Below are the code and all the weights of a small trained network. Each question names an input and a class and asks about switching units off, where a switched-off unit gives its printed mean instead of its output.

import numpy as np


def w(rows, s, z=0):
    codes = np.array(rows[::2]) - 128.0
    scale = np.full(codes.shape[1], s)
    scale[-1] = z or s
    return codes * scale


def f(y):
    return y / 2 * (1 + np.tanh(0.7978845608 * (y + 0.044715 * y**3)))


def log_softmax(a):
    a = a - a.max(-1, keepdims=True)
    return a - np.log(np.exp(a).sum(-1, keepdims=True))


def net(x, mask):
    res = np.array(x, float).reshape(1, 6) / 4 @ E
    y = f(res @ A[0][:, :-1].T + A[0][:, -1])
    res = res + np.where(mask, y, B[0][:, -1]) @ B[0][:, :-1]
    return log_softmax(res[-1] @ U[:, :-1].T + U[:, -1])


A, B = {}, {}
E = w([
[126,88,146,147,227,128,188],'x0',
[144,193,120,204,201,183,45],'x1',
[89,141,131,159,168,129,150],'x2',
[184,73,82,79,146,81,92],'x3',
[96,183,254,146,23,35,172],'x4',
[180,163,163,157,122,152,80],'x5',
],0.0089)
A[0] = w([
[96,116,163,233,130,213,125,163],'neuron 1',
[187,76,58,18,141,147,84,173],'neuron 2',
[86,134,87,162,189,207,121,209],'neuron 3',
[220,126,2,148,162,201,107,234],'neuron 4',
[133,138,220,97,33,138,136,253],'neuron 5',
[86,237,191,224,94,172,149,233],'neuron 6',
[151,26,48,107,132,69,117,235],'neuron 7',
[146,105,184,138,57,70,188,220],'neuron 8',
[138,211,211,159,29,117,130,168],'neuron 9',
],0.009,0.0046)
B[0] = w([
[115,159,141,177,173,51,102,185],'neuron 1',
[80,32,72,84,36,190,181,216],'neuron 2',
[196,217,125,166,239,162,138,202],'neuron 3',
[230,127,46,128,134,208,87,249],'neuron 4',
[67,96,247,153,2,77,130,221],'neuron 5',
[131,137,215,236,124,126,67,239],'neuron 6',
[104,58,13,11,148,125,176,210],'neuron 7',
[50,111,231,155,64,60,197,214],'neuron 8',
[43,125,214,188,21,154,91,231],'neuron 9',
],0.0081,0.014)
U = w([
[171,170,118,193,228,109,143,251],'0',
[99,105,190,200,48,107,101,11],'1',
[99,58,142,56,118,28,254,95],'2',
[160,68,36,94,117,211,141,118],'3',
],0.0086,0.0011)

Each question gives the input, the list of numbers given to net, and the class t.
The units are the neurons (one row each of A and B). Each row of codes is followed by its name. A weight is (code - 128) times the scale printed after its matrix; where a second scale follows, it is the last column's (A, B and U).
mask holds one flag per neuron, in row order. A switched-off neuron (its flag False) gives its mean, the last column of its row in B, instead of its output. The means were averaged over made-up inputs and are rounded, as every weight is.
A unit's drop is (log p(t) with every unit on - log p(t) with that unit switched off) / (log p(t) with every unit on - log p(t) with every unit switched off).
The circuit of an input: a set's keep is (log p(t) with only the set's units on - log p(t) with every unit switched off) / (log p(t) with every unit on - log p(t) with every unit switched off). Starting from all 9 units, units are removed one at a time, each time the one whose removal leaves the highest keep (on an exact tie, the one counted first), for as long as the keep stays at least 0.8.
circuit, biggest first: the units of the circuit, biggest drop first
k most important neurons: the k neurons with the biggest drops, biggest first
drop of u: that unit's drop, to one decimal
input [5,-6,-6,3,3,5], class 2: circuit, biggest first	(neuron 6)
input [-3,4,8,-5,0,-2], class 0: circuit, biggest first	(neuron 5; neuron 3)
input [8,6,5,-2,5,-2], class 0: circuit, biggest first	(neuron 5; neuron 2)
input [6,-1,-4,8,7,3], class 2: 2 most important neurons	(neuron 6; neuron 4)
input [2,0,-2,-3,-2,0], class 0: 2 most important neurons	(neuron 2; neuron 7)
input [2,0,-8,3,0,-4], class 2: 2 most important neurons	(neuron 4; neuron 3)
input [6,8,-4,4,-4,3], class 3: 2 most important neurons	(neuron 4; neuron 2)
input [3,7,-1,-2,-7,1], class 0: 2 most important neurons	(neuron 3; neuron 1)
input [-8,-8,-8,-2,-3,2], class 2: 2 most important neurons	(neuron 6; neuron 7)
input [0,5,-6,5,3,-2], class 3: 2 most important neurons	(neuron 6; neuron 8)
input [8,7,-2,-6,-8,-8], class 0: drop of neuron 3	1.7
input [4,0,5,3,1,7], class 0: drop of neuron 9	0.2
input [0,0,-2,6,-2,-3], class 3: drop of neuron 7	0.0
input [-1,3,-3,0,0,-5], class 3: drop of neuron 6	0.1
input [5,-4,-6,-1,0,3], class 2: most important neuron	(neuron 6)
